Below is a small trained network, with its code and all its weights. Each question gives an input and a target symbol and asks what happens when units are switched off, that is, made to give their printed mean instead of their output.

import numpy as np


def w(rows, s, z=0):
    codes = np.array(rows[::2]) - 128.0
    scale = np.full(codes.shape[1], s)
    scale[-1] = z or s
    return codes * scale


def norm(h):
    return h / np.sqrt((h * h).mean(-1, keepdims=True) + 1e-5)


def f(y):
    return np.maximum(y, 0)


def softmax(a):
    e = np.exp(a - a.max(-1, keepdims=True))
    return e / e.sum(-1, keepdims=True)


def log_softmax(a):
    a = a - a.max(-1, keepdims=True)
    return a - np.log(np.exp(a).sum(-1, keepdims=True))


def net(x, mask):
    ids = ['αδεζθπτ'.index(c) for c in x.split()]
    T = len(ids)
    res = E[ids] + P[:T]
    q, k, v = (norm(res) @ M[0].T for M in (Q, K, V))
    z = softmax(np.where(np.tri(T) > 0, q @ k.T / 2**0.5, -1e9)) @ v
    res = res + np.where(mask[0], z, O[0][:, -1]) @ O[0][:, :-1]
    y = f(norm(res) @ A[0][:, :-1].T + A[0][:, -1])
    res = res + np.where(mask[1:17], y, B[0][:, -1]) @ B[0][:, :-1]
    return log_softmax(norm(res)[-1] @ U[:, :-1].T + U[:, -1])


Q, K, V, O, A, B = {}, {}, {}, {}, {}, {}
E = w([
[136,21,92,155,181],'α',
[18,97,2,126,79],'δ',
[100,137,36,162,161],'ε',
[174,115,128,120,69],'ζ',
[176,116,175,98,44],'θ',
[109,103,185,138,186],'π',
[65,155,159,129,161],'τ',
],0.015)
P = w([
[124,156,90,131,145],'0',
[25,77,55,111,95],'1',
[118,117,101,191,124],'2',
[26,63,129,103,97],'3',
[252,136,94,123,38],'4',
[45,79,201,124,84],'5',
[186,137,81,183,109],'6',
[90,107,113,2,91],'7',
[193,111,92,150,65],'8',
[34,91,188,83,69],'9',
],0.0081)
Q[0] = w([
[82,117,92,2,147],'head 1',
[241,150,106,101,206],'head 1',
],0.0073)
K[0] = w([
[255,147,114,117,111],'head 1',
[133,92,140,81,47],'head 1',
],0.01)
V[0] = w([
[22,73,84,45,2],'head 1',
[235,59,68,75,158],'head 1',
],0.0059)
O[0] = w([
[101,178,143,130,8,252],'head 1',
[80,62,115,238,150,76],'head 1',
],0.013,0.003)
A[0] = w([
[202,99,120,163,131,54],'neuron 1',
[127,140,72,124,147,218],'neuron 2',
[131,167,114,125,110,181],'neuron 3',
[146,153,126,75,114,101],'neuron 4',
[82,225,97,183,150,80],'neuron 5',
[107,112,70,118,114,115],'neuron 6',
[103,192,137,93,130,177],'neuron 7',
[132,141,141,128,172,66],'neuron 8',
[100,77,110,86,130,5],'neuron 9',
[148,85,114,92,92,197],'neuron 10',
[197,123,120,135,100,229],'neuron 11',
[116,133,146,92,128,85],'neuron 12',
[194,105,108,142,100,93],'neuron 13',
[122,97,143,248,117,165],'neuron 14',
[91,98,174,112,123,176],'neuron 15',
[91,80,96,142,114,68],'neuron 16',
],0.013,0.0035)
B[0] = w([
[37,19,157,110,78,142],'neuron 1',
[101,161,159,192,125,212],'neuron 2',
[213,125,158,134,186,221],'neuron 3',
[179,111,111,131,184,203],'neuron 4',
[179,78,188,134,171,200],'neuron 5',
[169,151,146,128,92,232],'neuron 6',
[242,59,98,97,85,240],'neuron 7',
[53,247,73,78,132,142],'neuron 8',
[184,194,24,125,158,176],'neuron 9',
[86,196,144,147,222,254],'neuron 10',
[94,124,253,155,191,222],'neuron 11',
[109,118,198,104,126,166],'neuron 12',
[59,66,114,153,165,178],'neuron 13',
[133,83,186,97,64,220],'neuron 14',
[165,235,146,189,69,230],'neuron 15',
[208,110,120,81,153,231],'neuron 16',
],0.0059,0.0052)
U = w([
[96,22,176,145,126,230],'α',
[166,142,98,128,30,158],'δ',
[182,144,148,247,137,140],'ε',
[111,53,148,100,77,60],'ζ',
[144,120,139,131,88,8],'θ',
[103,100,137,96,215,233],'π',
[229,105,130,1,130,148],'τ',
],0.0094,0.0018)

Each question gives the input, a string of symbols that net reads in full, and the target symbol t.
The units are the heads (2 rows each of Q, K, V and O) and the neurons (one row each of A and B). Each row of codes is followed by its name. A weight is (code - 128) times the scale printed after its matrix; where a second scale follows, it is the last column's (O, A, B and U).
mask holds one flag per unit, heads first, then neurons. A switched-off unit (its flag False) gives its mean, the last column of its rows in O or B, instead of its output. The means were averaged over made-up inputs and are rounded, as every weight is.
A unit's drop is (log p(t) with every unit on - log p(t) with that unit switched off) / (log p(t) with every unit on - log p(t) with every unit switched off).
The circuit of an input: a set's keep is (log p(t) with only the set's units on - log p(t) with every unit switched off) / (log p(t) with every unit on - log p(t) with every unit switched off). Starting from the 12 units with the biggest drops (on a tie, the unit counted first), units are removed one at a time, each time the one whose removal leaves the highest keep (on an exact tie, the one counted first), for as long as the keep stays at least 0.8.
units of the circuit, in order: the units of the circuit, biggest drop first
unit that matters most: the unit with the biggest drop
top k neurons: the k neurons with the biggest drops, biggest first
drop of u: that unit's drop, to one decimal
input τ δ θ ε, target τ: units of the circuit, in order -> (head 1; neuron 5)
input τ ζ π τ α δ δ τ, target α: units of the circuit, in order -> (head 1)
input π δ π δ δ ζ, target π: units of the circuit, in order -> (head 1; neuron 10; neuron 7)
input π ε π τ τ τ, target τ: units of the circuit, in order -> (head 1; neuron 7)
input π ζ τ α δ τ δ π, target δ: top 2 neurons -> (neuron 15; neuron 11)
input α π θ τ ε π ε τ, target ε: units of the circuit, in order -> (neuron 15; head 1)
input π ε α δ ζ π τ τ δ α, target τ: top 2 neurons -> (neuron 16; neuron 9)
input π τ τ α, target π: units of the circuit, in order -> (head 1; neuron 10)
input π α ε π ε α π, target α: units of the circuit, in order -> (neuron 1; head 1; neuron 14)
input δ ε τ τ π ε α π, target π: units of the circuit, in order -> (head 1; neuron 8)
input τ π τ τ π π π τ ζ α, target π: top 2 neurons -> (neuron 7; neuron 10)
input τ π π α α θ α ζ π ε, target α: top 2 neurons -> (neuron 14; neuron 10)
input θ α τ δ δ δ α τ, target δ: top 3 neurons -> (neuron 15; neuron 11; neuron 10)
input τ τ ε δ δ α, target ε: top 3 neurons -> (neuron 15; neuron 10; neuron 7)
input τ θ τ τ ζ π, target τ: top neuron -> (neuron 7)
input ε π ζ τ ε ζ π ζ, target ε: top 3 neurons -> (neuron 10; neuron 14; neuron 7)
input α π ζ δ π θ θ ζ, target π: top 4 neurons -> (neuron 10; neuron 7; neuron 13; neuron 11)
input α π π π α π τ ζ, target α: top 2 neurons -> (neuron 13; neuron 11)
input τ ζ ζ, target τ: drop of head 1 -> 2.8
input δ π ζ θ ε α δ π, target ε: unit that matters most -> neuron 15
input π α θ, target α: drop of head 1 -> 0.4
input τ δ δ θ π π θ τ, target π: drop of head 1 -> 2.8
